Each row has a class, written after it.
[ 17 -24  14  -7 -39  10  30 -50 -40  -5   5  18 -20  -5 -26  -8 -21  10
  38 -24   3  39  73   8   9 -44 -23 -12  72  19   3  -5   8 -33  -6 -76
   3  13   9 -38   2]
z808
[-15  27 -20  -1  14  15   7 -10 -33   7   9  25  26  24 -41   5  -9  10
  20  39 -45  29  35 -37  24 -30   4  33 -16 -31 -22   2 -10  16   1   4
 -55   4  27  51 -34]
z110
[-12  23 -43 -18  28  28   8 -14 -38  -8  28  27  40   3 -39  17 -23  29
   7  49 -19  14  18 -31  18 -37 -16  16   8 -23  -4  -3   4  20  12  -2
 -24  14  31  20 -30]
z110
[  2 -31   2  27 -20 -11 -10 -26 -36   3  10   9 -17  24  -5 -21 -44  -8
  58   3 -26  16  56 -21  -8 -19 -25   9  58  31  18  13  13 -13 -12 -39
 -12  -6  16 -73  24]
z751
[-48  18 -38 -23   5  16  12   2  -2 -14  20  24  14  17 -23  18  11  31
  13  55   0  23  29 -28   9 -11 -23  17  -6 -14  16   2  -4  22  -7   6
 -25  43  15  27  -9]
z647
[  2 -23  11   7   1  11 -11  22  13   6  -9  -7 -17  41   4  15  31  29
 -35 -17  -9 -36 -41  12   3  -2   3 -21  63   7  16   0 -23  -5   0 -28
  15 -19  29 -34  19]
z642
[ -7  89 -43  -9   4   3 -17 -54   3  13  14  26 -32 -28 -46  10 -13 -41
  27 -34   9  10  73  -6  20  -7 -14   4   6 -16 -13  33  23  45  -8  34
 -23 -32  21 -14  31]
z642
[ 11  -1   1  -4   0  22  11  19 -12   0  -5 -24  14   8 -36  -7 -55 -43
  27 -14  60 -32 -28  35  -6 -47 -10   2 -53 -12  15 -26  27  -1 -18   7
  13 -18  -5 -25 -15]
z642
[ 22   3  -5 -31 -21 -30  13   2   2  -8   2   4  22 -38  20  28  -3 -12
  39  -5  12   0  23 -34  40  -4 -28 -13  44   3 -13 -13   6 -24 -10  -3
  -6  21 -21  -4  -6]
z534
[ 38   1  28 -18 -45   9  -5 -28 -53  -4  -9  -3 -12  31 -40 -11 -25   7
  35 -18 -18   0  55  -9  31 -24   1  -6  64  26   8   7   4  -9  -9 -42
  43  27   6 -41  13]
z689
[-10  -8   6  12   3  11  14  10 -27  -8   4 -25  20  -1 -27  -1 -47 -35
  28  -8  45 -27 -17  17  -5 -17   0  14 -52  -8  12 -21  36 -12 -15   1
  15   5  -8 -33  -8]
z647
[ 20 -31  30 -24 -38   5  15 -37 -64  -4  13  -8 -15  12 -29 -25 -31  -3
  67   2 -18   6  63 -26  12 -21   7  -1  52  31   6   1  28 -30 -11 -41
  15  25   6 -36   5]
z534
[ 29  23   0  41   9  57  -4   7  -2  -1 -21  -6  32 -18  37 -23 -36  -2
  -3  34   9 -10   2 -11 -14   4  29  22 -58  -8 -45  16 -14 -17  34  15
 -46 -22   4  13   8]
z126
[  6  80 -18  -6 -33  20 -48 -37  10  -7 -11  19 -55  22 -46  20   4 -20
   6 -18  11  -6  37  26  36 -46 -23  15  24  -4 -20  22  27 -22  -1  47
  -6 -23  -7  -1  12]
z895
[-32  22 -48 -37  34  10  24 -27 -29  -1   2  28  -7  13 -29  -5   3  13
  11  47 -18  31  35 -19  12 -30 -14  30  -9 -20 -12   7  -3  10   0   9
 -60  14  15  64 -40]
z534
[-10 -33   7   7  -1   3  -9  -2  15   2   6  -7  -1  42  14  14  48  31
 -42 -15 -17 -23 -29  -4  16  20  11  -4  68  20  12  12  -8   2  -1 -29
  14  -7  25 -40  25]
z647
[ -8  -7 -18 -47  29  -4  22 -15 -34  11  15  20  45  11 -51  10  21   3
 -22  41 -30   9   4 -18  23 -18 -28   3   5 -14 -14  -6  -1   2  -1 -23
 -41 -16   6  27 -37]
z415
[  20   24   12   68   -5   24   15   -9   26    0  -44  -22   44  -37
   47  -23   -5   10   12   40   10   12   19    5  -17   31   24   24
 -102  -19  -43   32  -12  -23   23   16  -31  -38  -12   33    6]
z647
[ 55   5   0  32 -19  27  36   2  20   3 -40   6  41 -36  49  -3  14 -12
  -1  19  17   1   1  26 -10  25  -2   4 -66 -34 -57  24  -2 -29  30 -28
 -39 -36   0  55  11]
z808
[ 28   5 -15 -26 -32 -30   4  -2  13 -11   7  11  22 -36  17  43  -4  -9
   1 -14  11  -6  20  -7  36 -15 -35 -15  41   3 -12 -17 -16 -11 -12  -9
   2   7 -18  -8   8]
z895
[ 26  -3  16  24 -20  54   2  -4  32   0 -22   0  36 -24  36  -9   1 -29
   6  35  21   4   4 -13 -26   3  -5  20 -93 -27 -51   6 -26 -20  36  21
 -43 -44   8  38  32]
z415
[-20  29 -18 -25  11   7  -6  -7 -45  11  16  23  25  37 -34  -2 -21  24
  27  25 -27  33  21 -39  18 -21 -12  36  -8 -16   0   2   0  12  -8  -2
 -33  13  24  30 -28]
z110
[-11  27 -25  -4  10   9   9 -26 -34  15   5  17  32  21 -47 -19  -7   7
 -13  16 -29  24  14   2  23 -19   3  13 -25 -22 -12   1   2  20  -8  28
 -60  10  -6  37 -32]
z126
[ 16  40 -13 -37 -19  -8   8 -39 -16  20  19  12  23 -36 -45  34  -3 -43
  77 -37  25 -10  25  -7   8  14 -19 -15 -36 -12  11  -2  72  -9 -12  12
  -2  -6 -15 -45  10]
z642
[  6  -1  -5  -5  -5  30  19  -1 -16 -10  -2 -20  28   9 -31  -4 -55 -38
  46   5  63 -28 -13  12  -1 -52 -14   2 -61  -4  10 -12  21  12 -11  13
  16  -5  -2 -19 -16]
z28
[-10 -30  10  17   0   4  -4   5   5   0  -2  -8  -2  46   8  13  40  35
 -37 -16 -18 -24 -35  -7  14  16  14 -15  63  18  16   9  -6  -4  -6 -28
  18  -8  20 -44  18]
z647
[  3 -39  18  -2   2   6   5   6  12  -1  -3  -3  -6  37  12  13  52  29
 -32 -25 -23 -18 -41   2  17  -4   3 -15  68  14   3   8  -6  -7   6 -43
   6 -28  27 -28  12]
z808
[-25  30 -33 -17 -26   5   6  -6  -2   3   3  27  10  25 -33   1   7   8
   6  49 -30  19  28 -46  10 -31 -15   6 -25 -17 -14   0 -13  13  -7  26
 -48   1   9  72 -30]
z895
[ 39 -17  -6 -27 -44 -15  23   8  15 -15   7  17  41 -35  23  33  12  -9
  27 -35  17   7   8 -10  29 -20 -35  -9  33  -2  -9 -16  21 -11   3 -15
  -4  25  -8   1   0]
z808
[-18  45 -12  11   0  -6 -23 -30 -21  14 -12   5   0  34 -28   6  23 -59
  34 -46 -13  22  32 -27  42   1 -26  41  12 -39 -11   3   9  19 -10  18
 -14   3  10  13  47]
z751
[ 22 -12  13  44  -3  50   9 -14  38   1 -20   8  27  -4  34  -2 -25   3
   1  38   4  -7  12   1 -31  -4  16  12 -99 -29 -46  25 -38  -6  34  15
 -36 -46  -9  40   2]
z895
[  6  80  14  26 -34   6 -15 -11  -9   1 -12   5  14 -62 -21  19  53 -61
  64 -27 -24  10  41 -48  41  23  -4  -1 -52  -8 -13   6  64  20  -7  32
 -16 -62  24  20  36]
z808
[ 38  16 -12 -15 -36 -21   6   8   4 -13  21   2  20 -26  15  32 -13  -9
  17 -11   7  -1  16 -19  27 -36 -23  -1  60  -3 -13 -16   2 -20   7  -7
  16  38  -9   1   3]
z110
[-14  45 -36  -7  10  16  32 -33 -26   2   6  32  42 -12 -52  13  -2  14
  14  31 -18  29  48 -28  18 -31 -21   3 -41 -25  -6   7 -21  43   2   0
 -41   8  10  58 -31]
z28
[  26   22    1   51   -3   40    9   -9    7   -5   -2    0   17  -44
   45   -7  -24  -28   10   33   -4  -13    3   -4  -45  -12   14   22
 -114  -13  -42    9  -14  -26   35    2  -38  -58    1   34   24]
z895
[ 34  -3 -19 -28 -19 -17  21   4   5 -10  14  11  32 -32  23  37   1 -11
  33  -6  19  -2  19 -15  34 -13 -23 -15  33  -6 -13  -3  14 -26  -6 -11
   9  21 -12 -13   3]
z751
[  7 -23  -2  -4 -13  -4 -10  -2  14   4 -12  -2  -5  48   9  12  37  34
 -51  -9 -18 -25 -38   4  14  -6   6 -23  62  23   7   4 -15   1  -4 -11
   8 -26  19 -19  13]
z895
[ 37  19  -5   1 -48  16 -21 -31 -40   6 -11  18 -15  34 -49 -16 -45  19
  10   4  -4   9  53  17   9  -7 -35 -13 103  14   3  13   2 -26  -4 -61
  -4  14   8 -67  27]
z642
[-27  16 -23 -23  47 -19  35   5 -35   3  -9  17   5  33 -19  15   5   6
  29  50 -34   9  19 -17  18 -17   0  16  -4 -13  -3  11 -10  -3 -10 -11
 -35   3   5  31 -30]
z751
[ 10  16  11  74 -16  48   4  -4  42  -7 -29  -6  18 -48  47  -6   9 -15
   5  24   5   2  12  -3 -26  21  -5  21 -79 -35 -53  22 -30 -23  41 -11
 -61 -50  24  19  46]
z808
[  2 -34   8  11   5  13  -4   7   2  11   2 -11  -6  44  13   4  32  19
 -39 -14 -18 -27 -36 -13  17  -2  13 -20  70  19  10   2 -14   3  -2 -21
   3  -7  12 -35  14]
z126
[-17  41 -43 -21  16  -3   2 -12 -27  -4  -7  43   9   8 -36  11 -15  12
 -34  47 -36  21  36  -9  18  -9 -13   2  -7  -3  -6  -1 -18  23 -10 -12
 -50 -10  -1  50 -42]
z895
[  44   21    4   31  -23   27   30  -12   29    7  -20   -6   38  -25
   46  -23  -11  -37   35   39   14    5    9  -37  -22   25   12    7
 -105  -28  -60   26    0  -19   29   25  -39  -41   -4   22   37]
z415
[ 40 -11  13  38   0  34  23 -12  29   9 -20 -18   4 -13  38 -29 -14 -26
  15  41  -9 -15  -2  -1 -15  20  42  11 -88 -21 -48  20  -8  -7  26  -1
   1 -48   5  31  -8]
z689
[-41  40 -10   5   4 -10  22 -16  -5   0  20  14  12  10 -35  -3   1  21
  23  58 -50  16  25 -22   8 -30   9   4 -36 -20 -15   4 -17 -10   3  25
 -46  19  -1  50 -60]
z28
[  4  -6   1  -6   4  15  14  12 -27  -9  -8 -26  25   6 -34  -9 -50 -33
  28   9  40 -27 -22  21   2 -31  -5  11 -54  -3  10 -16  23  -8 -11   5
   7 -11  -1 -27  -6]
z751
[ 33  11  -2  56  14  44  31  26  37   2 -45 -29 -10   2  34 -26  -9 -19
   0  17  24 -13 -12   8 -39 -23  40  24 -95 -41 -53  29 -31 -16  25   3
 -40 -40   1  36   8]
z642
[ -4  55 -34 -22  -1  25 -37 -30 -36  17 -30  13   0  41 -54  14  19 -11
  47 -49  23   0  35 -32  49 -15 -15  17  15   4   2  41  52  29 -26  56
 -44 -19  20 -39  19]
z126
[  31   10   20   52  -17   44   -5    9   33   -5  -24    2   17  -12
   57  -25  -16  -26   18   30    3    6   -3  -21  -34   -2    1   30
 -105  -22  -50   17  -26  -16   37   42  -40  -51    1   37   32]
z415
[  7  -9   3 -10  10  21  14   8 -36  -8 -12 -27  18  14 -26  -6 -42 -29
  33  -3  43 -31 -27  18   4 -30   3  -1 -60 -12  13 -18  26  -6 -15   3
  33   3   1 -23 -20]
z689
[ 13  13  -2  -1   2  15  17   6 -26  -7 -20 -34  22   3 -36 -15 -49 -42
  29   7  45 -24 -22  19   9 -28   1  10 -59  -3   5 -14  28  -8 -12   9
  12 -22  -5 -26  -2]
z751
[  9 -23  11 -32 -36  14   5 -29 -60 -11  16  16  -6   0 -58   2  -1   6
  64   8 -21  25  65 -29  24 -14 -37  -9  84  -2  -3   0  34 -29  -8 -57
  15  24  13 -38   8]
z808
[-22  31 -32  -7 -19  27  32 -16 -32  -9 -14  25  43   9 -43   7   6  14
  23  35  -4  13  24 -29  21 -24 -33 -11 -37 -24   1   8  10  12  -6  -6
 -46  -1  24  40 -25]
z808
[  5  81  -2 -19 -27   4  -5 -59  -7  20   8  25  -3   1 -38  26   7 -34
  52 -39   2   8  31 -28  57  23  -5  -4 -21 -16 -14  11  44  -7 -14  31
 -24 -18  -8 -14  19]
z534
[-15  82 -13  -1 -28  11  -9 -36 -21  -1  17  30   7  21 -12  33   0 -29
  34 -38   4   6  61 -67  57   6 -37   3   6 -24  -4  23   8  10  -9   5
  -9  27  14 -25  52]
z415
[ -7  13 -22 -29   2  28  15   9 -11   5 -19  22   2  44 -41   6  17   8
   8  50  -2  -2  -3 -32  10 -15 -14   9 -20 -10  -7   2  14   4   4  19
 -34 -12  24  32 -19]
z415
[ 26  52  -8  77 -33  36  28 -37  37   6 -14 -14   2 -42  40 -20   0 -10
  26  42  11  11  13   4  -4  29   6  10 -96 -40 -42  14 -11 -22  26   0
 -11 -30  10  29  29]
z28
[ 25 -20  10   6 -48 -13   4 -48 -59   3  -9  -4 -24  50 -39 -31 -25  19
  45   3 -36  26  57   4  29 -23   9  -5  84  30  13  11  22 -10 -30 -36
  11   8  23 -60   5]
z110
[ 37   0  24  37   9  46   9   0   5  -2 -41 -13  17 -30  34  -5   3 -12
   4  15   3 -10   1   6 -16   7  27   0 -98 -20 -34  19 -34   1  21   0
   7 -55   3  38  10]
z689
[ -4  -4   9 -14   9  22  18   6 -28  -2   4 -32   4   7 -30 -12 -53 -32
  48   5  58 -28 -30   0   4 -28 -11   2 -58  -8   9 -14  32 -17 -21   5
  12 -16  -6 -31  -6]
z534
[ 27  -9  21  -3 -76 -14  -6 -52 -58   4 -18   2   5  17 -79 -32 -43  -5
  79  14 -30  24  78   0  16 -16 -23 -12  50  28   7   7  25 -19 -22   0
  -8   0  -1 -60  20]
z751
[ 39  -2 -15 -47 -34 -28  16  -7   2 -13  -4  11  21 -20  12  35   4  -5
  13  -5   9  -2  19  -2  28 -36 -25 -16  41  11 -15 -14  -9 -14  -9   3
   7   7 -23  12  -1]
z895
[ 34  24   9  64   6  55  -1  21  10  -5 -43  -7 -10 -33  34  -9 -19 -28
  21   5  22  -4  20   4 -35   1  15  23 -76 -38 -38  12 -18 -13  29   3
 -15 -35   5  32  26]
z642
[ -1   2  -4   5 -10  18  20  -2 -29  -9   3 -24  18  16 -34  -7 -56 -38
  38   4  52 -29 -15  18   2 -18 -12  19 -55  -6  17 -16  41  -4 -17  -1
  23   6  -9 -34   1]
z647
[ 20  69 -19 -15 -29  -6   2 -35 -38  -6 -19  30  28 -12  -8  35  53 -19
  58 -46  -5  23   9 -25  53  49  -9 -23  11  -9   4   0  79  -3 -14  13
  -7   1  15 -37  51]
z808
[ 35   5  -9 -22 -23 -25   8   3   5 -14  24  13  41 -57  12  38 -15 -15
  21 -10  16  -6  29   0  22 -32 -31 -22  41  12 -13  -9   0 -14  -2 -18
   0  21 -20 -12 -16]
z28
[ 18   0   6   0   0  26  18  14 -25  -5   8 -22  29  10 -35   6 -66 -32
  42  12  52 -28 -19  11  -1 -53  -7   9 -46  -6  15 -21  32   3  -5  -3
  24  -4  -2 -25 -11]
z110
[  6  13 -11  57  -4  34   9  -5   8 -14 -26 -13  47 -44  41  -8   2  20
   5  37  10   5  19 -11 -17  32   7  14 -84 -27 -35  34 -19 -13  17   9
 -40 -20  11  11  25]
z647
[ 24  51   1 -13  -3  16  25  -8 -53  -2 -30  28   5  80 -44  37   3 -57
 103  15 -15 -17   9 -47  39 -22   4 -14  -1  11  26   6  64  22 -14  18
  27 -16 -10 -23  32]
z751
[  1 -38  19   4  -5   0   7   9  13   2   6  -6  -7  35   9   7  46  27
 -28 -21 -24 -19 -39   1  10  -5  -4 -15  63  12   5   9  -6  -7   5 -46
   7 -23  27 -28  17]
z808
[ -9  61 -14  -9  -6 -15 -20 -24 -24  19  -7  -8   7   2 -37   7  28 -35
  69 -40  -2 -14  15 -62  20 -22 -33  12 -15   0  -2  38  47  23 -12  66
 -26 -45  14   3  31]
z534
[ 35   1  22 -14 -52   5  22 -38 -63   3  -7  22 -11  40 -35   3 -31  32
  75   6 -17  42  84 -22  24 -52  -1 -16  97  13  -3   3   3 -42 -11 -38
  21  43   1 -19  -6]
z110
[-42  33 -15 -11   4  30  -7  -9 -16  -3  17  19 -11  38 -27  -4 -10  24
   2  19  -8  21   9 -20  13 -22   5  -8 -39 -19   9   4 -16   4 -19   5
 -17  15  21   6 -24]
z689
[ 22  -8   9  13 -51 -17  19 -44 -76  -1   8  -5  15  -7 -38 -15 -32 -12
  63 -31 -14   1  40 -21  25   5 -40 -20  52   6  11  -1  54 -32 -18 -62
  22  10   7 -70  11]
z808
[  7 -20  13   6  -1  11 -13  16  17   7  -8  -7 -19  36   2  13  28  29
 -37 -13 -11 -34 -35  15   9   3   1 -19  66   6  12   3 -25  -1   1 -28
  20 -24  27 -32  19]
z642
[ 29  35  -1  47 -30  75   2 -24  32   0 -25  -6  12  -6   3  -7 -24 -10
  45  48  14   5  29 -44  -9 -18  19  25 -82 -34 -56  31  -5 -20  37  25
 -36 -43  14  22   7]
z110
[-24   9 -27 -15  14  32  14 -32   2  -1  12  35  36  12 -35  26  20  32
  12  47 -21  22  19 -12  32 -16 -12   1 -25 -22  -6   1 -14  22   0   2
 -45  -4  21  27 -40]
z28
[  6 -24  11   1   5  -2  -6   9   9   4  -9 -11  -2  53   7   8  34  27
 -32  -3 -24 -28 -41   4  20  -1  11 -13  69  20   9  11 -16  -6   3 -20
  15 -22  24 -37  24]
z751
[ 46  91  -1  -8 -19  -7  11 -23 -43  19 -12  14  23  24 -72  26 -14 -13
  60 -26   1   3  46 -17  38 -31   2 -10 -26   3  -2  53  54  12 -22   4
 -20 -22 -18 -28   7]
z110
[ -5  45  18  28  -9  -4  36 -54 -41  -8  -9  -1  -9 -14 -42  14  10 -50
  30 -21 -42  13  47  -4  32  -8  13 -13 -45 -32  -6  -4 -20   4 -13  -2
   8  -9 -20   7  33]
z751
[ 13  39  -8 -30 -14   5 -16 -32  -4 -19  16   4   6 -31 -24  30   2 -27
  46  18 -18  -9  42 -11  63  37  -6  14   9   1 -12   6  21   5  -7   2
   0 -11  14 -60  49]
z751
[-18  17 -29 -37  22  33  24 -21 -45 -10   2  35   3  11 -46   0 -18  22
  -4  57 -20  19  14 -29  11 -12  -5 -18 -15 -11  -1  -2  -7   9  -4  -7
 -27  -3   0  44 -45]
z534
